Table B holds the same points as the rows below and some others, measured another way and shuffled. Each row below is followed by which row of B it is.
B (72 x 23):
[[-168   11  -85   99   96   80  -75 -227  222  -43   19  130  -60    1
  -559   94  275  -26   82  -54 -212  381   35]
 [-147 -214  -52  231   13  155 -102 -126   65   56   -1  203 -150  -78
  -258   12  -27  111   98   58   69   16  -71]
 [-251  -45  -73 -106 -257 -294 -114  265 -215   28 -233 -169  282   -6
    34 -233 -251   76 -207  -63  304   21  301]
 [ 293  -17   -2  121  -26   84  105   35  154   72  134  244 -115   85
    30   82   69   25  204 -183  -50   -4   38]
 [-116 -132  108   26   47  -99 -308 -204 -151   -3  -14 -129   29   92
   -91 -165 -186 -264 -121   50   56   30  -30]
 [-107 -174   83   79   55  -61 -313 -193 -173  -19   -3 -100   26   87
   -59 -207 -182 -226  -78   71   91  -14  -43]
 [ 301  -80  -47   30 -154  -92  139  237   33   62  -10   84  -52   40
   268    5 -165  102  131 -127  175 -172  151]
 [ 132   25   16   30   -6   71   -8 -154  243  178   77  144 -113  140
   -81  173  -64  -82  -66 -142  -80   15  -95]
 [ 124 -157 -435  336   -8  159  -41  -41  199 -111   33   -6  133  237
   150 -155  160  137  -14   33  123 -125  -62]
 [-330 -233  105   84   82  -79 -392 -226 -250  -76  -84 -118    9  -46
  -289 -241 -164 -185  -47  169  101  102    3]
 [-329   47  -62   68   42  101  -78 -212  243   59  -29  193  -44  -58
  -680  144  236   44   -1  -85 -191  423   29]
 [  21  -49   25   26  -36   10    9  -46  132  123   -5  149 -126  -11
  -167  117  -78   15   38  -88   -7   57   18]
 [ -77  104 -222   -2 -233  -58  148  251  171   90  -95  128  182   31
  -130   38   87  263  -50 -230   75  154  245]
 [ 243   21  -28   -1   44  -50   21 -113  202   19   45    3  -91  146
   -32  110   15 -147   37 -105  -98   64   20]
 [  61    1  -59   92   24  100  -41 -188  265  125   64  131  -82  138
  -148  144   13  -50  -65 -100  -82   55 -102]
 [-175  101 -186 -134 -265 -200  121  254  145  114 -221   11  150  -38
  -172   92  -64  231 -146 -182  127  172  288]
 [-188 -272  -82  247  -13  114  -98  -32  -36  -19  -43  170 -113 -132
  -236  -79  -32  171  167   98  142    7    5]
 [ 152   18  -59  100  -25  124  -18 -148  271  187  105  149  -47  217
    26  130  -44  -38 -118 -150  -37  -61 -140]
 [ 339 -155   36  113  -41    3   77   91   11   36   76  146 -173   30
   204    8 -135   18  234  -69  105 -176   40]
 [-405 -374   76  247   39   60 -414 -162 -330  -30  -60   17  -18 -121
  -241 -321 -222  -20   17  221  240  -38  -60]
 [ 654  -58  177    7  -76  -49  197  159   51  153  166  192 -259  113
   465  123 -259  -84  260 -211   65 -310   32]
 [  92 -235  155   49   14 -181 -230    1 -337  -93  -11 -131  -25   19
   155 -287 -269 -217  114   75  190 -119   96]
 [ 307  171   10  -31    1   14  146  -59  327  115  135  186  -94  167
  -110  237  147  -93   73 -284 -224  166   41]
 [-238  -25   76  -48   30 -143 -319 -238  -68   30  -63 -164  109  109
  -245 -116 -128 -264 -241   -2   -8  168   10]
 [ -74    4 -342  265   17  221  -31 -160  338   -1   64  149  114  191
  -263    8  327  129  -55  -85  -91  167  -73]
 [ 100  -99   29  142  -15   82   15  -16   62   57   81  224 -135   -5
   -99   25   10   43  185  -89    8   16   19]
 [ 238 -172   83  133    0   53   16  -10   19   76   80  192 -229  -10
    70   41 -142   -3  214  -35   65 -134  -20]
 [ -93  -46  -36   75   53   59  -90 -217  196   72    2   94  -96   42
  -318  109   28  -42  -28  -24  -85  154  -52]
 [ -14 -135  116  136  -63  163  -48  -75   89  268   67  312 -202  -26
   -81  124 -215   82   19  -79   78 -110 -131]
 [  -3 -140   13   83   39   -3  -88 -126   49   12  -11   63 -142  -15
  -170   23  -75  -52   83   30   19   40   -5]
 [  23   -8 -157  125    0   53  -22  -87  187   -8   29   84   29  114
  -175   14  158   13   17  -90  -65  138   27]
 [  40  -24   -6   28   56   -9  -51 -185  180   37   16   54 -120   53
  -233  116   19 -106   17  -52 -103  143  -13]
 [ 217   -4  -21   88    1   32   78   -1  137    3   90  161  -94   61
   -85   62  114  -10  199 -144  -81   97   77]
 [ -24  -23 -350  307  -72  262  -12  -49  296   78   86  208  161  220
   -55  -38  214  207  -99 -129   24   -2  -87]
 [ -51   43   18   54   30   90  -20 -174  225  104   66  202  -94   38
  -380  159  128  -31   35 -136 -169  241  -15]
 [ 176 -121 -544  494  -71  353   24   25  296  -35  146  183  221  330
   230 -173  301  289   -7  -75  115 -189 -124]
 [  98  -29  -98   73    1    4    2  -77  180   23    5   56  -54   84
   -91   65   19  -20   27  -59  -26   59   11]
 [ 255    1 -313  141  -26   33   43  -29  276  -30   40  -41  107  288
   167  -13  112    5  -76  -92   15  -59  -14]
 [ 211  275 -149 -340 -316 -410  302  426  192   91 -203 -115  192   86
   136  157  -89  103 -128 -343   78  135  450]
 [ -20   80  -66   67   57   86  -26 -200  276   54   71  141  -30  116
  -362  135  206  -62   -7 -145 -199  266  -10]
 [ 392  -37  107  104 -102   83  162  152   74  171  171  331 -169   58
   204   92  -91   67  238 -232   37 -156   35]
 [-356 -424 -193  363   39  152 -201  -84 -107 -131 -111   96 -104 -206
  -324 -200   -9  229  188  275  218    7  -18]
 [-150  -45  -85  114   28  103 -100 -216  226   93    0  123  -69   43
  -351  111   47    6  -77  -26  -69  160  -85]
 [  91 -259  -54  191  -41   24  -17   79  -72  -20  -13  101 -123  -61
    76  -94 -146  113  195   57  198 -152   48]
 [  88  124   40    6   31   77   50 -157  296  127  107  230 -115   86
  -341  223  157  -67   56 -221 -239  255   -4]
 [  35   47  -84    2   38  -28   -4 -161  257   26   -6   20  -48  103
  -248  136   85  -78  -33  -96 -124  189   24]
 [ -85 -205 -504  367    1  161 -107  -78  177 -160  -48  -52  173  177
   -37 -208  220  183  -40  113  138  -24  -46]
 [ 262  -87 -369  249  -64  106   43   37  219  -35   52   13  120  280
   284  -95   80  110  -31  -59  117 -181  -36]
 [ -46 -129   64   -1 -214 -147 -131  212 -254  128  -74   -6  134   37
   236 -218 -369   32 -105  -80  322 -190  135]
 [ 116  -24  -11   54   30   31  -13 -130  190   61   49   95 -114   77
  -130  124    4  -70   35  -76  -75   69  -26]
 [ 241  148  226  120  -27  392   61 -264  433  529  342  592 -261  223
  -115  417  -39  -33  -72 -389 -244  -44 -341]
 [  25  -81 -329  220   -7  118  -51 -100  249  -18    8   20   90  198
   -28  -36  122   79  -87  -16   37   -3  -63]
 [-226 -202 -189  273  -46  133 -336 -153  -67   42    1  -47  230  222
    64 -305 -108    4 -269   65  217 -148 -153]
 [  56  -12  -14  138 -154  163   91  104  153  228   89  364  -58   27
   -48  102  -27  205   72 -214   51  -35   11]
 [  76 -148  -99  109 -111  -34   44  154   -2   13  -54   94  -33  -29
    58  -44  -93  151  121  -39  166  -79  121]
 [ 379 -110  -31   48  -81 -125  137  215  -20  -50   11   47  -99   20
   259  -35  -92   32  266  -86  129 -130  188]
 [ 154 -152 -218   52   37 -292 -208   20 -204 -342 -100 -439  242  211
   250 -406  -18 -238  -10  114  169  -32  204]
 [ 213  -32   95   20   43   -4  -12 -133  135   81   80  102 -181   81
   -55  126  -67 -141   75  -90  -76   21  -31]
 [ -93 -295 -242  307   36   26 -352 -113 -195 -185  -26 -213  228  206
   161 -455  -53  -82  -93  185  249 -160  -61]
 [ 146  378 -135 -304 -311 -285  339  371  316  166 -120   65  201  101
   -66  246   83  153 -117 -456  -58  280  415]
 [  33  -93   14   99   19   70  -38 -125  126   88   34  154 -162   10
  -173   99  -46  -13   74  -35  -19   36  -49]
 [-404 -401   66  275   55   80 -396 -168 -323  -50  -61   43  -58 -150
  -271 -309 -198   -3   71  245  231  -34  -63]
 [ 316  191  -10  -65  -26  -29  106  -55  310  125  115  106  -13  234
   -16  194   93 -130  -29 -292 -186  127   39]
 [-440 -129   40    5  134 -134 -432 -353 -138 -114 -128 -235   84    6
  -499 -192  -46 -279 -177  155  -25  305   16]
 [  79   79 -143 -149 -252 -255  177  308  108   75 -172  -37  110   22
    91   69 -136  153  -71 -191  159   26  296]
 [ 159  -92 -322  189   33   28  -29  -72  183 -136    1  -83   70  192
    51  -87  143    9   18   14   30   -5    8]
 [ 178  -68  -10  172  -20  140   78    3  135   80  112  292 -146   23
   -72   79   55   89  209 -129  -24   -1    5]
 [ 223   70 -182 -120 -242 -258  223  375   94    6 -141  -48  111   45
   184   24  -71  153   28 -201  159    4  344]
 [ 529  -67  -17  -24 -108 -206  195  280   -8  -57    9   -7  -87   73
   413  -20 -144  -11  253 -127  138 -193  233]
 [ 280 -154    9   96  -69  -42   69  135  -14   23   27  106 -138    7
   199  -17 -154   44  208  -53  146 -167   84]
 [  14 -198  102   32 -152 -162 -158  176 -326   39  -62  -46   75    9
   259 -267 -367  -28   -1   -8  312 -216  132]
 [ -46  -42  -25  106   32  105  -85 -213  209  127   39  141  -98   75
  -242  125    2  -36  -57  -54  -68   86 -112]]
Rows of B count from 0, top down.

[-239 -109   76  181   55 -144  413 -499 -104 -111  141   67  -63   92
  -23  112   92  141 -568  -71   59  -64 -209 -438  470 -124  302  -15] | 20
[ -24   53  -49  -83   68   31   87   61   61  -77  135   72   12  -66
  120   47  110   23   60   46   58 -160  -77    1   29  -34  -64   11] | 60
[ 235  145   47 -104   94   13   94  400  256  -13 -141  282 -246 -129
  -97  -39  134  -43  307  101   18 -462 -168   91 -278    0    2  -36] | 0
[ -90 -122 -104 -226 -160   94   71   34   99 -240   99 -166   43 -161
   -2  183 -161 -321   86   47  100  181 -122  136   73  -90   68  102] | 58
[  65  -37  -77 -133  -47   45   45  173  100  -49  -24   41  -75 -121
  -31   46   55 -145  161   18   25 -123 -101   70  -29  -37   45   59] | 30
[-182   96   54  -36   22  -37  171 -210   21 -178  357    6   43   -6
  177  119   64  141 -202  109   45   96 -104  -29  233  -73   92  -57] | 26
[  55   24 -118 -281  -17   36  -14  179  122  -37   92   85 -138  -93
   22   42  227  -13   62  -72  -93 -105   67  -40   36   58  108   -1] | 31
[ 276 -258 -255  275  -89   41  -94  203 -220  565 -320  -62 -154 -105
 -134 -228  293  -86  359  -18   47 -208 -184   88    7  107   -1  165] | 2
[-187  -43    3 -263 -367 -153  -20 -351  -69  -98  415  -96 -138   -4
   36  122  197  149 -471  -22 -261  606   95  -19  550  -21  681 -111] | 68
[ 105   26  -90 -112   87   61   69  249  117  -33  -81  157  -35 -107
   19    8  135  -91  211  -24   40 -383  -69   -2 -130  -37 -134   59] | 27
[  23  130   58  168  179   50  199  115   99  -50   41   97   42  -78
  112   17  -37    5  246  233  241 -331 -318  137 -152  -86 -269    9] | 1
[-310   79  -33 -303 -219  -52  -27 -323  -37 -282  614 -153  155  -29
  302  207   84  146 -321   75 -122  569  120  114  438  -85  270  -78] | 18
[ -69 -164 -227  -35  -28  213   10  113   -9  -90   47 -268  228 -191
  118  119 -182 -365  354   95  265   55 -189  235  -40  -71 -315  211] | 33
[  54 -150  -54 -500 -436  -80  -65   68  151 -105   37  -12 -391 -125
 -276  113  142 -193 -185 -152 -311  382   95  -14  276   26  767  -30] | 56
[ 156  -21  -37  -49  109   25  179  277  166  -38 -264  249 -104 -101
 -118    0   98 -160  204  -54   74 -571 -169  -84 -204  -84  -90   73] | 39
[-220  -50 -295 -531 -166   74 -181  -35  -36 -306  354  -69  406  -98
  360  209  153 -101  -67 -210 -149  182  334   73  210 -161 -112   99] | 7
[ 220 -167 -210  -86   95   53   83  325   64  118 -389  243  -90 -106
 -144  -55  243 -203  221 -243   13 -664  -42 -198 -162  -35 -122  160] | 23
[-189  -25   66  293  114  -56  346 -353  -99  -71  151   12   80   30
   92   75  -14  103 -250  113  206 -117 -312 -166  257 -136   -4   20] | 40
[-211 -154 -368 -408  -83  175 -142  -26  -63 -172  325 -257  276 -119
  279  185  112 -172   14 -185  -19  257  235    6  256    4 -146  161] | 17
[  96 -103  -15  -68   29  -46  243   86  116  -10 -231  234 -268  -47
 -230   16  167 -100  -98 -156  -27 -408 -129 -291   45  -35  234   37] | 13
[  80  184  130  340  307   53  292  151  127   23   -3  129  -73  -69
   71  -30  -52   57  310  340  340 -454 -459  118 -229  -29 -316  -18] | 61
[ -39  338  142  -80  -56   37  -40  156  172 -219  416  -19  121 -156
  303   92 -117   62  337  475  127  210 -211  593 -167 -101 -139 -112] | 41
[ 221 -335 -296 -152 -496 -126 -286   89 -262  401 -301   96  -25  -76
 -150 -166  456 -101   18 -302 -355    3  189   78  214  -94  409  134] | 38
[  94   95  -42 -136   66   28   43  238  141  -38   15  163  -70  -96
   51    6  156    0  182   38    7 -294  -70   54 -113  -16  -59   -2] | 9
[-164 -195 -228  428  612  191  498 -125 -126  -41 -178   34  359    8
  179   62  -31 -144   54 -145  540 -889 -337 -504  -28 -121 -818  287] | 50
[  28  -23  -89 -132   45   26   89   98   84  -29   32   74 -120  -68
   -8   42  165  -38   27  -55    2 -181  -53 -101   59   19   55   32] | 49
[ 186   21  -61  111  248   70  167  267  118  165 -155  142 -258  -82
  -80  -77  180   -6  254   32  136 -502 -229 -126 -140  113 -118   38] | 34
[ -69 -139  -76 -150 -167   92  100   35   96 -217   48 -197   14 -164
  -55  169 -226 -366  123   86  143  185 -205  171   52  -99   80  109] | 8
[  17   14 -100  -39   34   15   27   69   -6   34   72   64   27  -63
  110    2  180   29   93   15   21 -163  -55   29   39  -24  -70   37] | 11
[-162   43    9  -96  -50  -23  116 -170   19 -174  287  -19   41  -38
  132  125   30   46 -156   81   18  136  -79    7  222  -87  125  -24] | 3
